Below are the code and all the weights of a small trained network. Each question names an input and a class and asks about switching units off, where a switched-off unit gives its printed mean instead of its output.

import numpy as np


def w(rows, s, z=0):
    codes = np.array(rows[::2]) - 128.0
    scale = np.full(codes.shape[1], s)
    scale[-1] = z or s
    return codes * scale


def f(y):
    return y / 2 * (1 + np.tanh(0.7978845608 * (y + 0.044715 * y**3)))


def log_softmax(a):
    a = a - a.max(-1, keepdims=True)
    return a - np.log(np.exp(a).sum(-1, keepdims=True))


def net(x, mask):
    res = np.array(x, float).reshape(1, 5) / 4 @ E
    y = f(res @ A[0][:, :-1].T + A[0][:, -1])
    res = res + np.where(mask, y, B[0][:, -1]) @ B[0][:, :-1]
    return log_softmax(res[-1] @ U[:, :-1].T + U[:, -1])


A, B = {}, {}
E = w([
[127,129,127],'x0',
[128,132,128],'x1',
[251,184,126],'x2',
[125,129,128],'x3',
[88,253,49],'x4',
],0.0071)
A[0] = w([
[227,148,118,1],'N0',
[79,203,97,21],'N1',
[18,79,170,81],'N2',
[159,10,93,76],'N3',
[247,155,75,109],'N4',
[197,153,117,15],'N5',
[143,218,36,212],'N6',
[119,169,52,45],'N7',
[174,75,254,39],'N8',
],0.0099,0.0064)
B[0] = w([
[195,139,43,141],'N0',
[236,198,85,146],'N1',
[244,136,23,187],'N2',
[227,255,154,171],'N3',
[158,33,29,198],'N4',
[123,187,72,127],'N5',
[185,106,200,255],'N6',
[196,199,153,140],'N7',
[183,221,143,190],'N8',
],0.011,0.0067)
U = w([
[156,244,192,68],'0',
[115,88,180,254],'1',
[108,77,175,247],'2',
[118,101,46,120],'3',
[107,89,193,227],'4',
[54,63,160,7],'5',
],0.011,0.0097)

Each question gives the input, the list of numbers given to net, and the class t.
The units are the neurons (one row each of A and B). Each row of codes is followed by its name. A weight is (code - 128) times the scale printed after its matrix; where a second scale follows, it is the last column's (A, B and U).
mask holds one flag per neuron, in row order. A switched-off neuron (its flag False) gives its mean, the last column of its row in B, instead of its output. The means were averaged over made-up inputs and are rounded, as every weight is.
A unit's drop is (log p(t) with every unit on - log p(t) with that unit switched off) / (log p(t) with every unit on - log p(t) with every unit switched off).
The circuit of an input: a set's keep is (log p(t) with only the set's units on - log p(t) with every unit switched off) / (log p(t) with every unit on - log p(t) with every unit switched off). Starting from all 9 units, units are removed one at a time, each time the one whose removal leaves the highest keep (on an exact tie, the one counted first), for as long as the keep stays at least 0.8.
units of the circuit, in order: the units of the circuit, biggest drop first
unit that matters most: the unit with the biggest drop
top k neurons: the k neurons with the biggest drops, biggest first
drop when u is switched off: that unit's drop, to one decimal
input [-1,4,-8,-3,1], class 3: units of the circuit, in order -> [N2]
input [-2,-8,6,2,7], class 1: units of the circuit, in order -> [N4 N6]
input [-7,-2,2,5,4], class 2: units of the circuit, in order -> [N3 N8 N2]
input [-6,0,-2,-1,-7], class 0: units of the circuit, in order -> [N3 N8]
input [6,1,-1,4,-6], class 0: units of the circuit, in order -> [N3 N8]
input [-2,5,6,2,-4], class 3: top 3 neurons -> [N4 N6 N0]
input [2,7,-8,8,-4], class 3: top 2 neurons -> [N2 N6]
input [0,-2,-2,4,-5], class 0: units of the circuit, in order -> [N3 N4]
input [6,8,8,3,4], class 1: top 2 neurons -> [N6 N2]
input [-3,-7,8,3,-4], class 3: units of the circuit, in order -> [N4 N0]
input [6,5,3,1,5], class 2: top 3 neurons -> [N3 N8 N4]
input [2,-4,-7,2,7], class 0: top 3 neurons -> [N1 N4 N7]
input [2,-8,5,7,6], class 1: top 4 neurons -> [N4 N6 N3 N8]
input [6,1,7,4,-7], class 0: units of the circuit, in order -> [N8]
input [8,-5,8,1,3], class 2: top 3 neurons -> [N6 N2 N1]
input [5,-1,-6,-4,0], class 3: top 2 neurons -> [N2 N6]
input [2,5,8,6,0], class 3: top 2 neurons -> [N4 N0]
input [-3,-4,-8,-1,1], class 3: top 2 neurons -> [N2 N6]
input [-3,3,6,7,-7], class 0: top 2 neurons -> [N8 N3]
input [-6,7,4,0,-8], class 0: unit that matters most -> N8
input [-2,-1,4,8,6], class 4: drop when N7 is switched off -> -0.2
input [-1,-5,5,-1,4], class 1: drop when N3 is switched off -> 0.1
input [4,3,-3,-1,-8], class 0: drop when N4 is switched off -> 0.0
input [7,6,3,-8,5], class 4: drop when N1 is switched off -> -0.1
input [-1,-8,8,-6,6], class 1: top 3 neurons -> [N6 N4 N2]
